Below are the code and all the weights of a small trained network. Each question names an input and a target symbol and asks about switching units off, where a switched-off unit gives its printed mean instead of its output.

import numpy as np


def w(rows, s, z=0):
    codes = np.array(rows[::2]) - 128.0
    scale = np.full(codes.shape[1], s)
    scale[-1] = z or s
    return codes * scale


def softmax(a):
    e = np.exp(a - a.max(-1, keepdims=True))
    return e / e.sum(-1, keepdims=True)


def log_softmax(a):
    a = a - a.max(-1, keepdims=True)
    return a - np.log(np.exp(a).sum(-1, keepdims=True))


def net(x, mask):
    ids = ['ΓΛΞΠΦΨαβδεζθτω'.index(c) for c in x.split()]
    T = len(ids)
    res = E[ids] + P[:T]
    u = 0
    for l in range(2):
        r = res
        for j in range(3):
            rows = slice(2 * j, 2 * j + 2)
            q, k, v = (r @ M[l][rows].T for M in (Q, K, V))
            z = softmax(np.where(np.tri(T) > 0, q @ k.T / 2**0.5, -1e9)) @ v
            o = O[l][rows]
            res = res + np.where(mask[u + j], z, o[:, -1]) @ o[:, :-1]
        u += 3
    return log_softmax(res[-1] @ U[:, :-1].T + U[:, -1])


Q, K, V, O = {}, {}, {}, {}
E = w([
[74,118,198,94,123,154,130,145],'Γ',
[93,21,121,136,131,102,153,146],'Λ',
[69,111,68,94,95,87,66,113],'Ξ',
[126,136,38,61,145,108,200,122],'Π',
[58,172,167,100,83,87,79,141],'Φ',
[171,101,187,73,58,107,64,156],'Ψ',
[92,126,105,165,94,52,208,173],'α',
[170,96,171,95,96,89,142,236],'β',
[37,112,182,84,226,57,96,96],'δ',
[151,169,196,75,88,71,148,100],'ε',
[196,114,70,84,37,123,166,122],'ζ',
[146,122,133,5,146,150,50,112],'θ',
[217,160,129,20,136,82,141,142],'τ',
[154,42,163,73,208,97,108,181],'ω',
],0.014)
P = w([
[139,113,121,169,119,129,124,98],'0',
[141,144,111,108,146,78,115,180],'1',
[109,116,144,98,129,137,161,116],'2',
[157,141,138,175,146,87,148,51],'3',
[140,155,103,103,134,90,116,183],'4',
[99,88,146,93,102,132,166,112],'5',
[144,132,142,184,116,76,125,32],'6',
[139,153,104,113,131,94,112,185],'7',
[90,61,149,91,69,135,157,108],'8',
[134,126,148,163,71,75,89,6],'9',
[132,153,100,116,126,94,105,186],'10',
[92,42,135,91,61,124,141,130],'11',
],0.023)
Q[0] = w([
[147,176,111,138,122,132,93,72],'L0H0',
[154,138,139,108,142,56,169,80],'L0H0',
[190,157,61,130,141,148,83,114],'L0H1',
[177,87,150,169,128,53,114,49],'L0H1',
[155,63,114,193,111,10,133,93],'L0H2',
[132,77,190,131,123,210,142,144],'L0H2',
],0.011)
K[0] = w([
[163,171,133,107,108,122,103,82],'L0H0',
[125,117,146,146,101,82,133,71],'L0H0',
[166,162,35,49,91,154,97,108],'L0H1',
[82,6,171,2,31,84,197,71],'L0H1',
[112,40,151,159,77,144,180,33],'L0H2',
[170,95,160,114,95,88,117,206],'L0H2',
],0.0092)
V[0] = w([
[214,141,37,57,144,139,117,111],'L0H0',
[158,172,120,140,122,169,139,136],'L0H0',
[110,114,1,81,150,140,103,109],'L0H1',
[195,198,91,109,76,134,133,37],'L0H1',
[127,60,148,41,145,82,109,181],'L0H2',
[151,139,161,124,86,81,131,190],'L0H2',
],0.0074)
O[0] = w([
[65,132,186,156,123,111,120,150,109],'L0H0',
[108,136,113,166,161,138,144,166,3],'L0H0',
[197,95,1,144,129,157,70,80,155],'L0H1',
[194,46,153,163,137,81,93,141,64],'L0H1',
[133,185,54,82,102,152,139,73,197],'L0H2',
[98,118,68,94,137,151,84,69,145],'L0H2',
],0.0085,0.0039)
Q[1] = w([
[124,78,131,100,158,234,126,255],'L1H0',
[187,124,135,190,125,127,146,17],'L1H0',
[115,31,190,58,17,106,126,43],'L1H1',
[128,126,149,124,112,192,85,232],'L1H1',
[151,173,184,48,77,127,110,116],'L1H2',
[102,151,109,84,142,218,161,233],'L1H2',
],0.008)
K[1] = w([
[178,206,123,172,226,168,92,186],'L1H0',
[120,108,136,78,145,128,176,81],'L1H0',
[86,98,115,13,94,68,153,176],'L1H1',
[159,225,105,207,198,87,72,155],'L1H1',
[89,122,132,92,102,199,79,175],'L1H2',
[214,238,84,216,254,127,73,218],'L1H2',
],0.0088)
V[1] = w([
[2,159,130,207,174,90,111,89],'L1H0',
[147,193,127,239,7,93,183,101],'L1H0',
[149,111,171,155,58,106,109,97],'L1H1',
[147,167,66,91,166,10,107,223],'L1H1',
[179,110,162,154,183,133,231,28],'L1H2',
[132,238,210,113,108,61,40,107],'L1H2',
],0.0082)
O[1] = w([
[93,186,71,148,74,89,79,102,70],'L1H0',
[170,220,194,105,125,78,144,83,102],'L1H0',
[117,145,89,97,184,180,126,143,186],'L1H1',
[118,93,153,94,59,129,124,13,98],'L1H1',
[94,91,88,59,129,53,120,136,2],'L1H2',
[106,141,182,137,130,156,51,130,179],'L1H2',
],0.011,0.0053)
U = w([
[61,135,162,83,132,209,220,75,250],'Γ',
[41,68,135,79,73,146,181,157,246],'Λ',
[89,121,64,115,89,68,43,172,83],'Ξ',
[127,169,39,105,189,124,179,149,84],'Π',
[123,178,183,218,117,125,82,140,152],'Φ',
[142,50,201,127,99,120,103,107,1],'Ψ',
[113,183,120,153,123,79,151,255,176],'α',
[167,134,190,171,160,164,140,182,128],'β',
[92,132,175,91,203,64,77,170,80],'δ',
[149,170,163,98,92,49,146,98,21],'ε',
[199,85,103,115,59,98,135,134,13],'ζ',
[185,161,68,202,158,182,117,54,172],'θ',
[217,136,135,106,188,108,135,152,74],'τ',
[130,66,118,169,175,168,95,175,112],'ω',
],0.0084,0.0042)

Each question gives the input, a string of symbols that net reads in full, and the target symbol t.
The units are the heads (2 rows each of Q, K, V and O). Each row of codes is followed by its name. A weight is (code - 128) times the scale printed after its matrix; where a second scale follows, it is the last column's (O and U).
mask holds one flag per head, layer by layer. A switched-off head (its flag False) gives its mean, the last column of its rows in O, instead of its output. The means were averaged over made-up inputs and are rounded, as every weight is.
A unit's drop is (log p(t) with every unit on - log p(t) with that unit switched off) / (log p(t) with every unit on - log p(t) with every unit switched off).
The circuit of an input: a set's keep is (log p(t) with only the set's units on - log p(t) with every unit switched off) / (log p(t) with every unit on - log p(t) with every unit switched off). Starting from all 6 units, units are removed one at a time, each time the one whose removal leaves the highest keep (on an exact tie, the one counted first), for as long as the keep stays at least 0.8.
circuit, biggest first: the units of the circuit, biggest drop first
unit that matters most: the unit with the biggest drop
heads that matter: for each layer, one digit per head in row order, 1 if its drop is at least 0.15 and else 0, layers parted by /
input Ξ ω α τ ζ δ Π θ θ Φ, target ω: circuit, biggest first	[L1H0 L1H1]
input Φ β Φ Ξ Ξ Φ ω α Ξ α θ Ψ, target Γ: heads that matter	001 / 001
input τ τ τ Γ Λ α θ, target ε: unit that matters most	L1H0
input ω Ξ β ω Γ Ξ θ ε α α Ψ ζ, target Γ: circuit, biggest first	[L0H2 L1H0 L1H2]
input Γ β θ α β Ξ Γ δ α Ξ, target ε: heads that matter	000 / 101
input ε α δ β Φ θ Φ α Ψ Π ε, target ε: circuit, biggest first	[L1H1 L1H0 L0H2]
input ω ε δ θ, target Ξ: circuit, biggest first	[L1H0 L1H2]
input ω Φ θ β θ ζ Ξ ε α δ, target ε: heads that matter	000 / 101
input Ξ Λ ω Φ δ α ω Ξ α Ξ θ τ, target Γ: circuit, biggest first	[L1H2 L0H1 L0H2]
input Ξ Ξ θ Ξ Φ Γ Π, target α: circuit, biggest first	[L1H1 L0H2]
input Φ Ψ θ θ, target ω: heads that matter	000 / 100
input ω α Φ α, target Φ: circuit, biggest first	[L1H2 L0H1 L1H0]
input Ψ Ξ θ Ξ, target ω: heads that matter	001 / 100
input δ α δ, target Λ: heads that matter	100 / 111
input Ξ Ξ ω Ξ Φ Ξ Φ, target θ: heads that matter	110 / 001
input Ξ Φ θ θ Π ε Λ θ, target θ: heads that matter	011 / 001
input τ Ξ α τ α β α β Ψ, target Γ: circuit, biggest first	[L0H2 L1H0]
input Ξ Ξ Γ Λ Ξ δ ε Π Ξ Ψ, target θ: circuit, biggest first	[L0H1 L1H2]
input Φ α Λ Ψ Ξ Γ Φ ζ, target ζ: heads that matter	010 / 010
input Γ Φ α θ ε, target ε: circuit, biggest first	[L1H1]
input α Ξ Λ ε Ξ ω α, target Λ: circuit, biggest first	[L1H0 L1H2 L0H2]
input ε θ Λ δ ζ Γ ε α θ Ψ, target ω: heads that matter	000 / 110
input ζ ζ Ψ Ξ Π Ψ ε Ψ α α, target ε: circuit, biggest first	[L1H0]
input ε Φ Φ δ, target Φ: circuit, biggest first	[L1H2 L1H0]
input β Ξ ω ε α Λ ω θ Ξ δ Γ, target Γ: circuit, biggest first	[L1H1 L0H2]
input τ Ξ Φ θ, target Φ: circuit, biggest first	[L0H0 L1H2 L1H0]
input Λ α θ ε Λ β Φ Ψ Γ θ Γ, target Γ: heads that matter	001 / 010
input Γ Γ Λ ζ δ α Φ, target ε: unit that matters most	L1H2
input Φ Ψ ε Π, target δ: heads that matter	010 / 001
input ω Ξ θ Γ ε Φ Λ, target Φ: heads that matter	011 / 101
